In the rows, 128 means zero.
Each row of numbers belongs to one of the things below and depends on some of the facts about them. Some rows are named. Which thing is each other row?

There are 3 kinds of fact about the things: flopim, plazi, tatrar.
j_151 {plazi=tribra, tatrar=159}
j_662 {flopim=j_580 j_220, plazi=letrol, tatrar=470}
j_381 {flopim=j_988 j_949 j_944 j_626, plazi=flitrini, tatrar=159}
j_797 {flopim=j_220, plazi=flitrini, tatrar=159}
j_45 {flopim=j_673, plazi=tribra, tatrar=97}
j_175 {flopim=j_357 j_755 j_92 j_795, plazi=budufo, tatrar=159}
j_405 {flopim=j_687, plazi=flitrini, tatrar=159}
j_212 {flopim=j_668, plazi=tadar, tatrar=97}
j_357 {flopim=j_212 j_11 j_220, plazi=grezir, tatrar=159}
j_408 {flopim=j_701, plazi=tadar, tatrar=159}
j_103 {plazi=flitrini, tatrar=97}
j_68 {plazi=letrol, tatrar=159}
j_576 {flopim=j_371, plazi=mizudal, tatrar=470}
j_181 {flopim=j_118, plazi=grezir, tatrar=470}
j_739 {plazi=flitrini, tatrar=159}
j_628 {flopim=j_876, plazi=flitrini, tatrar=159}
j_536 {flopim=j_949, plazi=letrol, tatrar=97}
j_476 {flopim=j_148, plazi=budufo, tatrar=470}
j_552 {plazi=budufo, tatrar=97}
j_471 {plazi=grezir, tatrar=159}
j_297 {flopim=j_670, plazi=letrol, tatrar=159}
j_736 {plazi=letrol, tatrar=159}
j_113 {plazi=budufo, tatrar=159}
j_168 {flopim=j_654 j_552 j_736, plazi=budufo, tatrar=470}
j_425 {plazi=grezir, tatrar=470}
j_531 {flopim=j_739, plazi=budufo, tatrar=159}
j_897 {plazi=mizudal, tatrar=159}
j_148 {flopim=j_797, plazi=mizudal, tatrar=97}
j_118 {flopim=j_63, plazi=tribra, tatrar=159}
j_154 {plazi=grezir, tatrar=470}
j_137 {plazi=tadar, tatrar=159}
j_336 {plazi=grezir, tatrar=97}
j_938 {flopim=j_557, plazi=flitrini, tatrar=159}
j_115 {flopim=j_552 j_938 j_220 j_151 j_984, plazi=tribra, tatrar=97}
j_876 {plazi=flitrini, tatrar=470}
j_139 {flopim=j_991, plazi=budufo, tatrar=159}
j_668 {plazi=letrol, tatrar=97}
j_796 {flopim=j_59 j_668 j_69 j_949 j_662, plazi=grezir, tatrar=470}
j_450 {flopim=j_938, plazi=budufo, tatrar=97}
j_189 {flopim=j_148 j_797, plazi=mizudal, tatrar=470}
j_854 {flopim=j_211, plazi=letrol, tatrar=159}
j_983 {flopim=j_668, plazi=letrol, tatrar=97}
j_7 {plazi=flitrini, tatrar=97}
j_773 {flopim=j_11 j_739, plazi=letrol, tatrar=470}
j_988 {flopim=j_773, plazi=flitrini, tatrar=159}
j_670 {flopim=j_402, plazi=letrol, tatrar=97}
j_564 {plazi=tribra, tatrar=470}
j_626 {flopim=j_149 j_714 j_949 j_797 j_414, plazi=budufo, tatrar=97}
j_673 {flopim=j_402 j_729, plazi=letrol, tatrar=159}
j_890 {flopim=j_13, plazi=grezir, tatrar=97}
j_543 {flopim=j_949 j_194, plazi=grezir, tatrar=97}
j_755 {flopim=j_63 j_687, plazi=grezir, tatrar=159}
j_274 {flopim=j_357, plazi=tadar, tatrar=470}
j_986 {plazi=budufo, tatrar=470}
j_575 {flopim=j_673, plazi=mizudal, tatrar=159}
j_51 {flopim=j_137 j_997 j_983, plazi=budufo, tatrar=97}
j_219 {flopim=j_755, plazi=tribra, tatrar=159}
j_991 {flopim=j_557 j_220, plazi=budufo, tatrar=470}
j_980 {plazi=budufo, tatrar=159}
j_442 {flopim=j_402 j_897, plazi=grezir, tatrar=97}
j_211 {flopim=j_219, plazi=budufo, tatrar=159}
j_149 {flopim=j_668, plazi=budufo, tatrar=159}
j_518 {flopim=j_561 j_673, plazi=budufo, tatrar=470}
j_943 {flopim=j_11, plazi=letrol, tatrar=159}
j_953 {flopim=j_729, plazi=budufo, tatrar=159}
j_314 {plazi=tadar, tatrar=159}
j_590 {flopim=j_277 j_991 j_876 j_274, plazi=tribra, tatrar=97}
j_795 {flopim=j_202 j_855, plazi=mizudal, tatrar=159}
j_794 {plazi=flitrini, tatrar=159}
j_371 {flopim=j_277 j_151, plazi=letrol, tatrar=159}
j_247 {flopim=j_561, plazi=tadar, tatrar=470}
j_925 {flopim=j_674, plazi=letrol, tatrar=97}
j_855 {plazi=letrol, tatrar=159}
j_411 {flopim=j_983, plazi=budufo, tatrar=159}
j_174 {plazi=letrol, tatrar=97}
j_188 {flopim=j_277, plazi=budufo, tatrar=97}
j_220 {plazi=tribra, tatrar=159}
j_481 {flopim=j_739, plazi=budufo, tatrar=159}
j_826 {flopim=j_654 j_151 j_274 j_561, plazi=grezir, tatrar=97}
j_607 {flopim=j_175 j_414, plazi=mizudal, tatrar=159}
j_701 {flopim=j_518, plazi=tadar, tatrar=159}
j_482 {plazi=letrol, tatrar=470}
j_5 {flopim=j_714 j_794, plazi=flitrini, tatrar=97}
j_615 {flopim=j_668, plazi=grezir, tatrar=159}
j_561 {flopim=j_668 j_357, plazi=tribra, tatrar=470}
j_69 {flopim=j_662, plazi=tadar, tatrar=470}
j_162 {plazi=tribra, tatrar=97}
j_654 {flopim=j_983, plazi=flitrini, tatrar=470}
j_402 {flopim=j_137 j_797 j_552, plazi=budufo, tatrar=159}
j_340 {flopim=j_63, plazi=budufo, tatrar=159}
j_944 {flopim=j_212, plazi=tribra, tatrar=97}
j_714 {plazi=flitrini, tatrar=159}
j_880 {plazi=mizudal, tatrar=97}
j_157 {flopim=j_626, plazi=tribra, tatrar=97}
j_523 {flopim=j_151 j_7 j_256, plazi=budufo, tatrar=97}
j_533 {flopim=j_611, plazi=grezir, tatrar=470}
j_486 {plazi=mizudal, tatrar=159}
j_277 {flopim=j_162 j_687, plazi=budufo, tatrar=159}
j_63 {flopim=j_674, plazi=flitrini, tatrar=159}
j_519 {plazi=tribra, tatrar=159}
j_834 {flopim=j_891 j_202, plazi=mizudal, tatrar=470}
j_964 {flopim=j_610, plazi=budufo, tatrar=159}
j_611 {flopim=j_212 j_938, plazi=letrol, tatrar=470}
j_59 {flopim=j_411, plazi=grezir, tatrar=97}
j_949 {flopim=j_580, plazi=budufo, tatrar=159}
j_256 {flopim=j_580 j_729, plazi=budufo, tatrar=97}
j_802 {flopim=j_154 j_876 j_795, plazi=flitrini, tatrar=470}
j_389 {flopim=j_137 j_944, plazi=grezir, tatrar=159}
j_687 {flopim=j_983, plazi=tribra, tatrar=159}
j_88 {flopim=j_137, plazi=mizudal, tatrar=159}
j_956 {plazi=budufo, tatrar=97}
j_414 {flopim=j_983 j_729, plazi=letrol, tatrar=159}
j_373 {flopim=j_523, plazi=letrol, tatrar=159}
j_997 {flopim=j_552, plazi=grezir, tatrar=159}
j_814 {plazi=tribra, tatrar=97}
j_610 {flopim=j_668, plazi=tribra, tatrar=470}
j_33 {plazi=flitrini, tatrar=159}
j_580 {flopim=j_411 j_729, plazi=grezir, tatrar=97}
j_729 {flopim=j_194, plazi=tribra, tatrar=159}
j_13 {plazi=tribra, tatrar=159}
j_674 {flopim=j_714 j_557 j_414, plazi=tadar, tatrar=159}
j_223 {plazi=flitrini, tatrar=470}
j_516 {plazi=tadar, tatrar=470}
j_852 {flopim=j_113 j_7, plazi=letrol, tatrar=470}
j_984 {plazi=flitrini, tatrar=159}
j_557 {flopim=j_149 j_668, plazi=mizudal, tatrar=159}
j_891 {plazi=budufo, tatrar=159}
j_92 {flopim=j_148 j_13 j_557 j_983 j_984, plazi=budufo, tatrar=159}
j_194 {flopim=j_220, plazi=mizudal, tatrar=159}
j_295 {flopim=j_411 j_88, plazi=tadar, tatrar=159}
j_125 {flopim=j_949 j_476 j_739, plazi=budufo, tatrar=470}
j_202 {flopim=j_11, plazi=budufo, tatrar=97}
j_524 {plazi=tadar, tatrar=97}
j_581 {flopim=j_891 j_552, plazi=grezir, tatrar=97}
j_11 {flopim=j_220, plazi=budufo, tatrar=97}

Named rows:
j_564: 164  118  144  109  139  135  135  121  137  116  150  154  116  95  92  126  124  193  115  119  143  115  135  113  115  100  154  120
j_314: 131  115  134  150  120  136  141  121  132  141  122  139  115  125  107  103  152  113  109  141  131  130  152  136  149  127  127  155
j_211: 123  108  135  147  127  125  139  123  123  135  112  130  123  134  143  137  148  128  130  154  106  128  147  149  160  162  110  140
j_411: 123  131  143  134  109  111  121  125  147  115  100  119  130  138  158  130  147  107  145  141  110  140  145  121  130  151  117  132
j_615: 108  128  126  149  137  96  118  142  116  122  113  112  129  130  126  127  137  98  126  129  136  124  143  139  149  142  118  156
j_581: 107  148  87  135  121  141  125  131  104  153  157  130  140  139  124  114  106  130  125  101  128  135  101  123  121  100  123  118
j_51: 111  151  101  122  120  143  104  142  133  139  153  114  129  130  150  113  113  146  145  114  99  137  87  105  120  125  122  121
j_701: 117  134  137  147  117  133  125  124  133  128  116  120  124  129  119  106  153  101  125  126  129  129  136  117  135  124  129  153
j_113: 134  121  136  149  94  132  146  120  135  131  110  147  128  137  146  127  156  125  136  146  101  146  157  117  137  146  106  130
j_795: 130  128  153  166  127  120  159  126  140  141  98  118  121  149  144  144  151  100  105  149  106  149  126  163  164  137  128  139
j_654: 159  130  129  113  129  102  137  117  104  101  137  153  133  120  145  161  116  171  152  109  137  119  135  94  115  128  143  88
j_340: 117  113  134  142  138  119  121  133  126  128  113  123  113  124  142  136  144  129  142  149  101  128  141  144  161  171  113  156
j_943: 118  132  138  144  142  125  138  134  113  131  109  114  105  143  107  127  130  72  102  131  147  148  135  158  145  110  124  152
j_964: 122  128  138  145  129  116  126  128  137  128  103  117  108  127  140  138  146  103  145  141  106  145  139  133  156  147  118  143
j_673: 118  139  126  131  110  125  123  123  128  122  122  125  121  133  117  98  145  89  129  113  139  133  148  104  124  122  126  141
j_45: 103  144  99  120  122  153  123  132  145  129  165  127  142  119  113  74  118  127  119  111  135  115  87  107  107  93  147  128
j_523: 118  147  99  123  114  153  117  129  133  140  154  126  141  137  152  109  119  150  143  115  93  132  98  108  121  125  122  118
j_139: 120  136  147  162  131  116  135  138  131  129  105  112  110  142  147  139  147  105  133  141  107  144  134  144  164  139  122  143
j_662: 155  143  148  86  147  128  109  130  131  102  137  112  103  115  106  146  109  157  130  112  152  111  136  103  103  106  143  121
j_181: 154  118  128  99  159  102  115  128  107  119  151  140  111  97  105  159  106  204  138  125  140  106  148  125  131  138  127  133

Name these rows:
No name comes twice in this set of rows, the named rows included.
116  146  102  133  121  154  132  130  119  148  153  115  143  145  156  131  110  159  131  121  91  125  96  136  141  132  117  109 -> j_188
159  133  143  118  136  110  143  119  104  121  131  142  134  123  113  172  105  197  112  119  149  118  146  132  119  113  134  109 -> j_154
120  107  123  143  145  129  137  131  99  137  129  129  112  130  107  114  129  111  108  134  132  120  144  148  156  139  121  157 -> j_854
124  120  159  119  115  122  114  127  162  119  94  116  130  136  144  140  145  91  144  151  124  144  146  137  117  148  113  130 -> j_949
119  116  88  119  116  156  130  123  115  157  157  150  161  130  115  119  103  156  121  118  127  123  123  137  109  119  113  129 -> j_336
119  133  131  146  105  132  135  121  110  121  115  128  125  145  123  105  145  93  122  123  143  128  150  115  130  126  121  127 -> j_736
168  129  122  104  147  135  121  124  108  119  161  138  88  105  92  130  112  192  131  103  140  120  138  90  125  110  137  138 -> j_852
172  130  158  101  155  126  106  137  153  116  127  122  77  107  109  169  110  168  146  128  127  152  120  123  125  110  136  132 -> j_125
124  114  82  113  97  146  141  113  104  150  153  164  180  140  155  120  109  143  145  115  116  121  122  117  96  127  120  85 -> j_7
108  130  163  144  111  120  145  119  150  100  106  119  161  141  130  109  152  75  103  139  161  113  136  148  111  116  145  116 -> j_220

Now the same things, written a new way:
Some rows with their names:
j_336: 69  139  157  128  176  153  126  145  124  106  124  72  119  133  66  168  165  163  128  145  165  91  162  144  111  171
j_154: 111  109  154  131  169  139  141  67  68  107  117  99  170  137  56  115  173  85  124  96  62  144  136  102  101  162
j_297: 144  161  140  120  136  156  97  108  136  138  123  116  164  171  148  145  85  85  112  91  194  112  129  128  145  76
j_687: 125  152  146  110  82  142  107  118  106  83  174  108  132  104  123  129  100  139  116  75  138  151  100  148  132  103
j_69: 147  81  106  129  176  120  115  71  97  122  89  107  118  171  101  85  150  113  142  97  100  128  107  106  121  167
j_561: 132  96  123  138  163  131  125  73  85  110  131  102  116  153  82  80  146  110  146  82  79  135  114  111  130  180
j_997: 122  164  153  121  124  167  77  104  130  126  147  116  145  129  123  139  92  91  136  92  149  124  127  135  136  86
j_891: 108  177  169  96  117  148  113  125  122  110  121  103  139  134  131  124  125  96  110  85  119  141  121  140  101  80
j_984: 125  174  153  106  103  143  123  124  126  106  157  112  141  136  140  122  103  107  108  77  125  155  106  136  131  96
j_486: 108  122  182  75  115  139  70  137  118  97  93  111  156  125  129  142  139  140  117  98  136  106  123  119  118  81
j_714: 129  139  133  103  96  123  129  122  133  85  165  98  128  120  161  144  112  143  92  81  115  158  87  123  135  117
j_557: 132  133  144  105  102  136  103  112  116  91  118  97  116  107  152  127  107  128  122  93  137  147  73  133  121  85
j_654: 138  107  120  144  173  123  127  75  87  114  134  110  122  163  90  86  130  115  148  67  79  127  131  113  149  165
j_794: 126  129  147  93  105  114  103  120  133  86  154  104  138  124  143  148  110  148  92  81  133  142  106  108  135  119
j_797: 124  169  149  108  112  141  114  121  134  111  157  102  135  142  151  121  102  95  105  85  137  157  99  129  129  113
j_414: 143  143  122  122  124  127  131  109  117  107  140  112  149  145  147  159  86  111  107  84  173  147  104  123  133  89
j_314: 122  135  180  76  115  129  82  131  119  91  101  122  163  146  119  155  126  132  103  86  147  113  137  131  110  86
j_523: 104  148  149  154  160  159  130  137  108  128  115  83  96  139  76  118  135  143  157  140  190  104  129  167  114  161
j_925: 117  115  103  164  175  126  169  121  105  112  130  84  97  148  100  161  114  158  120  148  222  108  125  135  128  165
j_211: 128  129  143  107  96  136  102  116  100  79  132  118  150  113  122  148  105  150  113  86  155  132  101  136  116  85

Which thing is each row?
No name comes twice in this set of rows, the named rows included.
86  157  129  148  144  150  146  137  124  112  155  67  73  133  99  121  137  135  148  141  162  122  121  150  123  196 -> j_944
100  191  163  101  98  145  114  129  100  88  167  98  146  121  128  123  115  112  127  73  105  154  112  149  126  93 -> j_151
115  132  112  154  184  136  160  118  124  137  120  78  107  162  112  155  124  127  118  162  227  112  130  130  127  182 -> j_536
154  144  146  118  93  149  105  110  96  94  144  129  148  114  114  138  94  125  116  76  180  128  105  130  142  103 -> j_405
108  140  131  155  163  159  117  121  135  127  133  73  86  134  91  135  142  121  134  166  209  119  112  138  108  189 -> j_543
157  68  105  145  173  151  78  46  102  125  114  119  130  144  70  107  140  96  154  111  144  119  108  90  132  184 -> j_796
99  152  147  152  159  168  113  134  132  139  135  74  76  143  90  112  141  119  149  141  196  96  143  152  134  193 -> j_45
106  157  135  101  127  135  104  126  136  116  136  102  120  157  163  121  83  109  126  69  112  146  121  160  120  80 -> j_137
78  158  102  152  185  112  219  141  117  120  152  52  91  145  126  158  109  145  115  124  141  149  128  159  113  152 -> j_668
142  170  185  106  76  154  113  107  83  88  131  131  170  132  91  135  129  101  109  87  176  138  111  122  118  114 -> j_628
117  153  164  161  129  171  140  114  82  108  127  85  102  126  42  122  155  124  144  148  215  110  112  147  121  197 -> j_590
149  56  111  138  172  126  99  63  79  91  125  116  137  126  68  127  147  141  138  100  108  118  122  91  137  168 -> j_181
131  135  135  112  94  147  103  101  113  76  161  112  150  101  103  156  104  131  112  88  152  147  96  125  124  93 -> j_755

